Table B holds the same points as the rows below and some others, measured another way and shuffled. Each row below is followed by which row of B it is.
B:
0: [-293  191  -69  222 -166  -71 -188  150  512  642  -25 -200   92  153
   58 -187  184 -269 -143  467  -49  229  186 -138   80 -370 -445   36
 -207   46 -126  -85   23 -227  -92  277 -423]
1: [-159  378 -129 -103 -242 -218 -198  -34 -121  109   19  174  -10  134
  -35  387  200 -455 -303  -52 -200  -13  186 -216  256 -294  213 -366
  160   65  -75 -110  228   67  -21  100   37]
2: [ -77 -239  238 -328  138   45  173   71  242  -54  301   85  156  -39
 -182 -261 -550  241 -118 -114  174  228 -101  -65 -213  -81 -106  107
 -102   59  454  -12  -68  427  429 -484   46]
3: [  80  207  -96 -115 -458  -27 -197 -105 -309  310  157  114 -256 -158
   -8  186  336 -474 -252 -159 -302 -537 -241   24  105  261   72  -35
   95  -68 -268 -149  336   28 -184  282 -188]
4: [   9 -139  172  510    1 -145 -176  106  459  533   23 -458  -19  359
  -33 -358  150  -35   -2  468   51  207  126   -5  100   27 -129  406
 -186  -73 -221 -310  -25  -89 -290  210 -395]
5: [ -50  247 -269  -11  -73 -125  141  591  134  -44   20 -150  -24 -304
  325   35   10  295   -2  -66   92  154   -4  128 -377  122 -139  273
  104  245 -207  429  116  143 -100 -134 -235]
6: [  53 -174   49 -253  285 -120    5  -97   71 -173  319  124 -150 -138
  -35   79 -247  343 -173  -39  181    0 -190  -38 -413  107  177  386
   37  235   43 -150   27  395  310 -251  -53]
7: [  44   62 -202  -63 -188 -214 -283 -240 -331 -197  -67  214 -309 -205
   65  620  342 -268 -289  -89  -57 -413   -4  -73  123  128  563   21
  249   95 -449 -148  223  303  -99  269  118]
8: [  75   93   44  315  -28 -107 -282   -6  140  255   23 -215 -140  308
   19  -54  125 -153  -33  372   16  107  121   38  110  -45   44  211
  -82 -131 -183 -378  -12 -172 -256  213 -291]
9: [ 149   37  130  385  -58 -100 -195   34  197  367   70 -347 -110  391
  -28 -197  181 -118   25  297   33   96   70   73  121   85   11  279
 -118 -167 -165 -386   67 -181 -326   93 -386]
10: [   9  290 -180   12 -166 -217   58  477  -34   19   64 -110  -11 -101
  185   98   68   65  -84 -178  -71   67   37   55 -127  111   69   98
  203  169 -171  266  215  158 -173  -94 -139]
11: [ 390 -124   78   73 -334  -50 -396   13 -389  -83  101   61  -83   80
 -114   89 -224 -305 -142 -210 -191 -363    3  242  464  176  543    7
  253 -320   20 -307   69  171 -330   48   65]
12: [ -14  251 -270  -75 -240    4  157  399 -192 -219 -113  -56 -241 -480
  349  206  212  103    9 -140   82 -108 -125  157 -332  375  -34  203
   82   92 -378  412  146  221 -146   44  -59]
13: [ 180 -228    3 -184  220   16  -44  -82   68 -349  186   72 -153 -165
   32  104 -288  381  -41  -15  337  -31 -140  132 -318  110  231  407
    3   77   55 -125  -25  291  183 -341 -111]
14: [  13 -131  -18 -268  -55  288  193 -140   88 -451 -120   54 -128 -275
   63  184  -24  161   90  -57  531  -13  -94   88 -190   91   11   78
 -209 -119   57   94   41  249  225 -449  -35]
15: [-140  103  -21  248 -256    8 -173  247  384  673   46 -263   33   48
   72 -354  110 -230  -81  376 -113   73   23   26   37  -96 -471  191
 -193  -55 -138  -61    9 -201 -206  310 -462]
16: [-227 -637  393 -322  120   39  144 -357  123 -178  125  217   15 -248
 -306  -97 -398   87 -275  -68  200  -28 -151 -268  -83   98  153  128
 -141   52  228 -108 -164  870  597 -156  474]
17: [-267  173  -22  230 -159    3 -208   55  401  390 -160 -155   63  197
   42  -82  131 -322  -89  488   58  287  276 -118  195 -406 -297  -79
 -229  -94  -75 -137  -85 -190  -82  246 -239]
18: [ 127   -2   19   11 -322  -37 -258 -293  -76  134   26   37  -87  173
 -154  263  275 -439 -180  -71  -28 -327   23  -39  406  -13  325 -134
   48 -162 -105 -328  297   35 -156  -15 -139]
19: [  49 -222  243  372 -342  125    8   80  424  773   77 -499  -17  158
  -94 -593  289 -204   59  252    3 -120 -155   93  119  321 -436  367
 -339 -235 -176 -175  162 -113 -302  129 -550]
20: [-225  399 -161 -129 -315 -122   51  -70 -205 -155 -211  125 -128  -45
   63  557  479 -413 -188 -140   -2  -36  165 -236  169  -71  233 -412
   90   45 -259  104  292  208   -3   36  178]
21: [ -11  522 -108   48 -129 -168  299  382 -251 -255  -90 -192 -209   26
  228  255  374   31   73 -204   68  217   60    0 -219  320  129  -44
   96   51 -284  238  258  143 -192 -169   21]
22: [ 248 -140  102  104 -296    3 -338 -184  -59  130   60  -16  -16  234
 -185   63   -6 -365 -127  -29  -38 -267   57   95  484  -20  340  -43
   51 -285   28 -390  154   28 -233  -38 -133]
23: [ 348 -375  168  231 -271   66 -378 -318  106  272   77 -150  -63  250
 -223  -75   79 -293  -66   80   66 -391  -38  162  473  118  305  213
  -54 -330  -57 -514  168  -21 -299  -23 -323]
24: [ 157  -50   -2   38 -285  -70 -355 -157 -175   34   20   86  -76   78
 -105  223   31 -375 -203  -49 -100 -299   62   41  406  -20  395  -74
  140 -176  -79 -293  136  119 -195  102   -4]
25: [-113 -470  352 -316   49  190  176 -223   21 -369   26  169   17 -199
 -220  -93 -467   78 -109  -83  306   79  -81 -100  -32   69  116    6
 -185 -147  329  -59 -209  681  481 -311  433]
26: [  -9  218 -305 -111  -44  -83  102  395  142  -78   67  -67  -83 -332
  297  157   78  304  -30  -78  162   32  -82  120 -424  101  -93  299
   90  275 -214  341  193  101  -29 -206 -326]
27: [-204  105    8  279 -189   13 -190  144  430  465 -116 -237   91  188
   35 -214   79 -266  -48  453   37  265  230  -48  192 -315 -341   14
 -228 -125  -64 -111  -78 -193 -149  220 -307]
28: [ 260   33   43   87 -315  -45 -304  218 -416 -218  -24   51  -25   45
  -18   73 -315 -270  -87 -166 -170 -113  140  227  421   81  451 -113
  242 -323   62 -129  -64  192 -306   66  218]
29: [ -28   -4  -52 -200   98  103  125  231  258 -211   79  -18   47 -155
  109  -61 -327  328   42   27  346  272   -6  103 -313 -109 -158  185
 -107   53  208  153  -62  147  211 -431 -166]
30: [ -63   30  240 -413  -18  215  338   38 -268 -319  167  136 -192 -248
  -32 -146 -324   84   -4 -191  127   95 -276   23 -390  332 -150   14
 -175 -141  261   42 -111  433  359 -253  260]
31: [ 171  222  -16  132    3 -297  230  131  -29  -73   97 -293 -191  246
   48  249  520  156   36 -250  139   33  -27  -52 -159  400  363  209
  136  175 -338  -19  490  179 -215 -369 -224]
32: [-135  346   42 -370  -34  205  306  314 -410 -540  -26  163 -216 -335
  202    4 -360   92   58 -108  120  300  -97  101 -438  192 -194 -113
 -106 -162  189  243 -247  303  255 -121  347]
33: [  44  171  -47   20 -475  127 -246   63 -168  384   54   -1 -179 -147
   63 -104  113 -470 -131   88 -251 -334 -149  154  137  151 -203   12
  -69 -252 -150 -125   75 -129 -244  383 -241]
34: [ -88   79  199  366 -318  155   77  245  242  483 -121 -450  -65  156
   47 -481  218 -244  140  336   19  184   16   75   74  212 -475  140
 -361 -321 -144  -58  -39 -140 -289  222 -286]
35: [-116 -158  100 -434   28  107  114   55   15  -30  305  221  -52 -406
  -30 -187 -458  162 -202  -99   25  -52 -306    1 -413  113 -219  206
  -84  101  242   73  -98  441  423 -132   59]
36: [-100  -12   13  384  -19 -101 -310   38  353  398  -73 -248  -67  186
   67 -152   97 -144  -80  559   33  183  181  -18   86 -170 -143  268
 -162  -51 -240 -272 -139 -127 -203  386 -291]
37: [ -38   -2  -53 -278   77   64   88  312  206 -108  211   60   83 -229
   89 -148 -478  321  -46  -31  181  212  -79  112 -359 -103 -216  202
  -41  109  277  178  -82  205  247 -364 -147]
38: [-125  393 -165  -37 -179 -203  -68  284 -152 -184 -111   68   27   32
  114  339   19 -196 -149  -87  -65  208  276  -80  148 -213  222 -290
  194   44  -60  138   82  153  -81  -22  159]
39: [ 296  -42    9  -96 -115  200  284  418    3 -210  133 -231  -90 -233
  158 -240 -184  399  225 -254  297   -7 -249  380 -360  474 -123  394
  -67 -121   70  235  116  144 -102 -523 -290]
40: [ -94 -334  216 -419    9  253  145 -283   -8 -379   38  243  -59 -278
 -147   25 -362   55 -100  -90  329  -17 -148  -58 -123   38   47   -8
 -194 -129  293  -54 -138  537  481 -318  290]
41: [-139   19  -93 -446  -23  132   88  107  -87 -153  182  259 -167 -554
  143   15 -307  148 -176  -62   61  -88 -288   52 -498  116 -231  193
  -54  127   62  187  -89  347  355  -17   32]
42: [  -4  395 -167 -184 -437  -65 -249   91 -464  165  134  244 -207 -217
   79  229   87 -507 -296 -151 -417 -361 -117   36  101   93   66 -191
  192  -65 -156  -54  165   39 -145  378    0]
43: [ 172  -19   -4   65 -187  -89 -455 -282 -186   84   70  113 -196  111
  -89  242   73 -383 -230  103 -114 -312   23   35  314  -24  383   28
   99 -162 -154 -461   77   19 -180  255  -79]
44: [  70  -44  105  269 -379  153  -80  138  235  583   35 -348  -68   45
    9 -418  204 -243   45  214  -41 -144 -129  163   97  239 -369  263
 -251 -255 -161 -122  111 -166 -319  180 -470]
45: [-143  609 -179  -20 -138  -48  377  456 -320 -475 -272 -131 -276 -187
  372  311  331   56  138 -106  165  326   98   22 -340  287    0 -104
   10    3 -326  411   90  173 -116  -61  171]
46: [-313  330 -259 -129 -174   27  213  160  -34 -425 -387   45 -155 -357
  295  479  327  -41  -15   19  302  175  166 -112 -176  -34    2 -173
  -46   88 -317  415   62  264   91  -17  177]
47: [ -50  275  -10  -76 -317 -120  -73  -40 -133   58   -6   68   27  206
 -111  288  209 -445 -194 -184 -112  -41  149 -153  346 -140  242 -387
  105  -78    8 -105  287  105  -66 -101   48]
48: [-135  -79   75  431    9 -161 -248  -52  474  537  -25 -328  -64  272
    0 -174  274 -136 -106  557   52  158  145 -118   75 -113 -142  333
 -196   22 -315 -323  -26  -83 -181  357 -360]
49: [-142  326  -91  -19 -240  -91 -307   43  -49  191   -5  130   13  121
   -4  158  -20 -459 -240  158 -196   72  206  -94  267 -371    6 -287
   42  -92   21 -165   -1  -78  -58  238  -31]
50: [ 120  425  -18   -8 -381  -90   64  381 -493  -84   30  -53 -150    0
   92   88   98 -271  -33 -315 -249  -57  -17  113   87  332  170 -174
  186 -175 -107   95  194  132 -293   18  104]
51: [-208  430 -321 -130 -183 -274 -111  239 -107   74   32  158  -91 -223
  195  394  203 -180 -308  -61 -211  -46   71 -143 -102 -124   75 -100
  242  298 -282  200  209  155  -14  215  -31]
52: [ 245 -134   69  -82  252   -7   48  152   52 -338  209  -82 -120  -32
   58  -63 -366  465   72  -32  319  154 -107  211 -359  189  174  443
   -1   21  118  -89  -60  233   78 -423 -133]
53: [  79  460    0    0 -170 -307  -11   39 -332   65  167  -19 -186  299
  -41  302  353 -302 -164 -231 -226  -38   29 -125   87  156  341 -166
  208   33 -175 -203  378   67 -188  -32  -33]
54: [ -78  171 -101    8 -103   92  307  367  131 -448 -314 -189   29 -103
  221  151   59  198  194  -48  450  377  221   78  -98    6   -3  -53
  -89  -66  -45  385   31  194  -27 -428   37]
55: [  93 -132  -22  171 -169   24 -427 -307   68  188  -44   -8 -202   31
  -22  130  163 -302 -147  322   55 -273    8   56  228  -28  158  193
  -75 -164 -250 -408   11  -52 -180  315 -235]
56: [-110  139 -147  -17  -53  -67  252  166  271 -199 -163 -167   -1  -54
  136  276  322  177   42  -73  384  210  136  -81 -140  -10   64   40
  -36  168 -182  275  269  196   21 -417 -144]
57: [-207  261 -198  -82 -180   58  212  145  -74 -488 -394   -1 -154 -283
  262  447  294  -23   43  -22  343  168  168  -49  -96   30   93 -157
  -43   -6 -276  355   64  269   22 -106  193]
58: [ -40  588 -121  -80 -362 -126  124  240 -549 -167  -70   32 -293  -86
  167  345  381 -337  -84 -274 -212  -72  -19  -27  -24  320  174 -260
  161  -54 -300  142  259  149 -205  142  170]
59: [ -90  169 -199 -159   54   27  123  369  231 -218    5  -30   21 -223
  241   62 -188  319   27   38  301  292   54   97 -368 -133 -173  161
  -35  150   53  293  -18  104  128 -327 -179]
60: [  68  439  -65  -24 -351 -103   53  347 -462 -115  -15  -22 -168  -40
  124  173  137 -266  -60 -276 -214  -42   12   75   67  276  182 -179
  185 -117 -154  121  185  145 -259   53  121]
61: [ 119  244   66  237  -99 -149 -256   36  -48  255  116 -156 -133  375
  -28  -26  114 -269  -75  195 -132   72   91   30  159  -12  103   50
    5 -151  -99 -392   75 -176 -275  157 -238]
62: [  33 -236   70  338  -77  -40 -319 -267  382  445   -9 -236 -130  182
  -63  -75  293 -188 -100  439  117 -140   27  -18  162  -13    3  349
 -189  -74 -305 -418   73  -85 -193  265 -412]
63: [  61 -570  589 -141  310 -142  259 -207    0 -185  358  -37  -36  157
 -388 -281 -424  295 -139 -215  131  130 -190 -184 -163  400  367  313
  -42   24  278 -313  -64  846  401 -393  397]
64: [ 104  315  -52   96  -97 -283 -301  -41 -281   83  123   33 -237  219
    9  293  206 -295 -215   27 -227  -99   59  -48  118   46  370   -3
  198   10 -249 -341  169    9 -228  246  -59]
65: [-333  199  231  385 -237  -30  172   70  252  528 -192 -425 -117  268
   -4 -276  546 -373   17  388  -22  291  114 -233   71  145 -391  -15
 -356 -151 -327  -96   49  -12 -168  355 -115]
66: [   9  409 -212 -118 -416  -80  -63  295 -474  -52   -2  113 -227 -322
  208  264  169 -301 -165 -234 -283 -262  -93   94  -24  274  104 -105
  215  -24 -286  188  185  161 -212  268   70]
67: [  41  282  -69    1 -319 -107 -263  195  -46  452  230    4   11  100
  -14  -72  -15 -360 -215  -11 -333 -128  -19   44  157  -88  -81  -60
   99  -47   12 -146  174 -131 -198  154 -297]
68: [  40  -55  -52  -80   42   52  252   96  378 -216  -28 -187   40  -12
   60  105   88  332  113  -80  513  187   31   36 -202    7   23  189
 -112   89   14  160  222  164   93 -640 -280]
69: [  -8  237   14   35 -252 -122 -226   83   74  378  156  -21  101  307
 -113  -19    2 -390 -192   27 -206   40  129  -66  301 -259    2 -198
   44  -84  111 -227  167 -114 -131   -2 -215]
70: [ -58  538  -72   10 -140 -249  185  348 -319 -144  -17  -90 -179   77
  151  248  277 -108  -52 -193 -116  198   85  -81 -122  219  169 -133
  158   77 -232  138  210  175 -163  -14  109]
71: [  74  339   21  112 -118 -191 -236  -43 -138  232  148  -49 -168  344
  -40  113  202 -332 -155  104 -188    4   61  -47  130  -27  145  -43
   57  -69 -117 -386  164 -130 -204  158 -191]

[ 152  -19  126 -177 -151 -134  128  161   -8  -67   51  167  128  291
   30    3   44  -89   52 -204 -163  -62  211  135  198  -49  -90 -180
   90  -39 -181] | 67
[ 140  -90   83 -224 -122 -125   93  159  -87  -66   26  158  141  287
   86 -129   11   30   32 -234 -168  -26  295  158  223  -57 -157 -191
   12    6  -88] | 5
[-295   33  196  320  286  392  230  229   73  -58  -18   33 -216 -336
 -304  247 -121 -264  256   52  122  -47 -405 -157  -67   30  238  142
  -63  123  110] | 14
[ -72   15   67  367  299  341  -30  -23  -31   81 -179 -162 -230 -276
 -380   30   74 -330  114  -54  151 -104 -422 -142 -230  -26  -63  193
  265  107  206] | 21
[ 237    3 -154   17 -161 -247   56   -9 -184 -189  -88 -123  237  117
  281 -440   -4  272   57 -447  -51   35  425  182  141  -21  -77 -223
 -186  153    9] | 37
[ 150  213 -175  403   54 -163   -2 -266 -247 -217 -168 -529   99 -100
  -49 -334  160   69  201 -262 -165  -37  234  -31  213 -159 -215 -234
  119  114  -32] | 65
[ 152 -166   15 -107 -107 -159   68   88  -98 -133   44  153  250  283
   60  -27   74   53  201 -249  -38  -27  258  101  213  -10  -59 -202
  -53 -172  -37] | 29
[-173   73  249   31  348  358  167  592  -67  245  -78  140 -279 -318
 -401  296 -191 -155   10  124  -57  106 -418 -102    6   11   83  115
  -39  225   61] | 41
[ 192  123 -209  251  114 -225  -49 -286 -196 -281  -94 -453  175  -49
  180 -455  123   87  227 -403 -105  -92  390  -15  198 -125 -268 -229
  -55  160   38] | 34
[-249   69  174  173  285  426  390  -89  -31   33   17  -39 -436 -271
 -456   81   60 -142  121  231  -29  -47 -254 -112   -8 -116 -249 -134
  376  100  369] | 58
[-153  -37  168  226  213  215 -124  161  199 -144  -28   56  -59 -167
   68   64 -165 -446  200 -175  161 -215 -227  -88 -188  130  373  345
 -191  157 -103] | 22
[ -53 -106   96  259  248  246 -318 -246  159  -76  -82  -59 -191 -106
  -36  -83   45 -541  154  -92  202 -319 -226 -118 -329   95  100  348
  201   24   91] | 63
[-289   37  348 -147  -20  459  644  303   40  169   87  406 -508 -116
 -429  238 -129   23 -116  357  -88  110 -253   90   -4  -19  -19 -183
  310  128  270] | 51
[-359  208  369  130  295  370  193  390  155   42   64  138 -439 -372
 -310  436 -250 -352  139  393 -133  -36 -358 -163   39   88  397  133
  -12  144 -124] | 7
[ -32  -53   67  315  297  296 -172   83  -92  118 -221 -132 -141 -202
 -344   14   41 -317   91 -111  120  -78 -402 -120 -197  -11  -41  253
  185   92  133] | 70
[-152   19   67  309  -50   78  103  107 -207 -227 -165 -204  119   24
 -111 -194  -68   40  157 -194 -179   13   77   60  268 -139   75  -72
  -86  152 -152] | 20
[ -84   25  181  172  221  236 -204  290   17  120 -140   38 -210 -201
 -213  172 -131 -346   49   66   11  -56 -334  -88 -137  109  282  292
   21   90  -97] | 48
[  -5  -40   46  146 -167  -31   21  143 -182 -162 -148  -67  176  154
   11 -217  -61   68   75 -259 -144   21  160  145  202  -71   97  -67
  -92   88 -181] | 1
[  85  -61  -74  164  153  -79 -219  -86 -201 -200 -139 -291  197   57
  111 -382   39  -56  180 -381 -102 -117  236   -1  173 -112 -195  -26
  -93  128  -35] | 60
[-168  -79  175  -19  166  347  297 -223  168  -80  106  141 -328  -61
  -86 -123   52 -286   60  -28  114 -231  -76   -5 -187  -42 -242  -21
  306  144  358] | 39
[-234    4  213  153  241  314  149  255  124  -41   22  139 -218 -263
 -135  207 -169 -260  186   60  104  -67 -278  -98  -95  105  296  160
 -126  130   65] | 16
[  12  -42   62   27   57 -155  127  111  -70 -266  115   21  230  124
   15  137   31   -8  405 -124 -139  -49  251  -42  406  -36   44 -249
 -185 -173 -148] | 40
[ 140  -26  140 -229  -88 -137  147  248  -47  -28   75  200  120  270
  -27   95   33  -44   81 -135 -203  -15  209  103  274  -49 -110 -226
   51  -74 -169] | 15
[ 105 -183   31 -127 -113 -100   79  139 -171  -96  -10  141  206  268
   25 -117   26  135  127 -229  -86   26  260  142  233  -39  -96 -212
  -64  -91   -5] | 59
[ -44   66  207 -119   65 -164    4  175   15 -198  175  106   49  144
   37  257  -58 -150  312  150 -346  -89  296  -45  468   12  162 -208
 -106 -183 -352] | 55
[ 194  -86   31  -25   19 -209 -243 -124  -89 -125   16  -34  156  269
   -2    8  172 -193  245  -94 -168 -153  259  -18  237  -28 -103 -127
  154 -273 -175] | 61
[  62   -4  152  -99 -105 -109  -82    7  -44  -89   27   79   -1  260
   -7   -4   30 -147   82   38 -279 -105  250   83  249  -29    3 -137
  176 -127 -247] | 6
[  95 -142   56  -72  -53 -123  108  228 -157  -85   39  165  209  210
  -85  132   36  102  251 -107  -93   65  172   48  311   -5   20 -238
 -100 -221  -59] | 17
[-170  -85  127   59  260  354  260 -191   46  -37   51   54 -316 -141
 -206  -84   66 -188  119   27   97 -155 -127  -64 -124  -62 -280  -51
  279   97  424] | 50
[ -92  -77  159   78  321  249 -199  320  -39  136  -88  109 -188 -215
 -195  174 -146 -233  117   91   46  -12 -284 -117  -85  128  217  235
  -89   36   46] | 36
[ -87   16   -8  396  499  338    3  105 -172  125 -173 -231 -206 -442
 -469  119   51 -148  234    4  147   31 -445 -243 -108  -30 -103  107
   84   86  330] | 45
[ 104 -116   38  -89  -55 -153   88  221 -170 -103   27  125  220  203
  -21   61   19  136  233 -144 -123   62  234   67  329  -13   -1 -249
 -140 -163  -79] | 49
[ -77   62   92   53  172   25  -54  191 -170 -133  -89 -182   46  -12
   47 -258 -130  -56   76 -203 -284  -42  190   16  296 -131 -106  -36
 -160  286 -161] | 33
[  82  -42  112 -103  -10 -196 -136   28   -9 -178   93   82  114  237
   99   71   28 -167  239  -20 -219 -132  307   15  292   27   75 -134
  -20 -200 -265] | 13
[-249  -20  219  153 -104  372  504  -36  119  -87   31  195 -281  -51
 -254   55  -11 -126   58   55  103  -69 -206   74 -124  -18   79  -70
  273   71  215] | 56
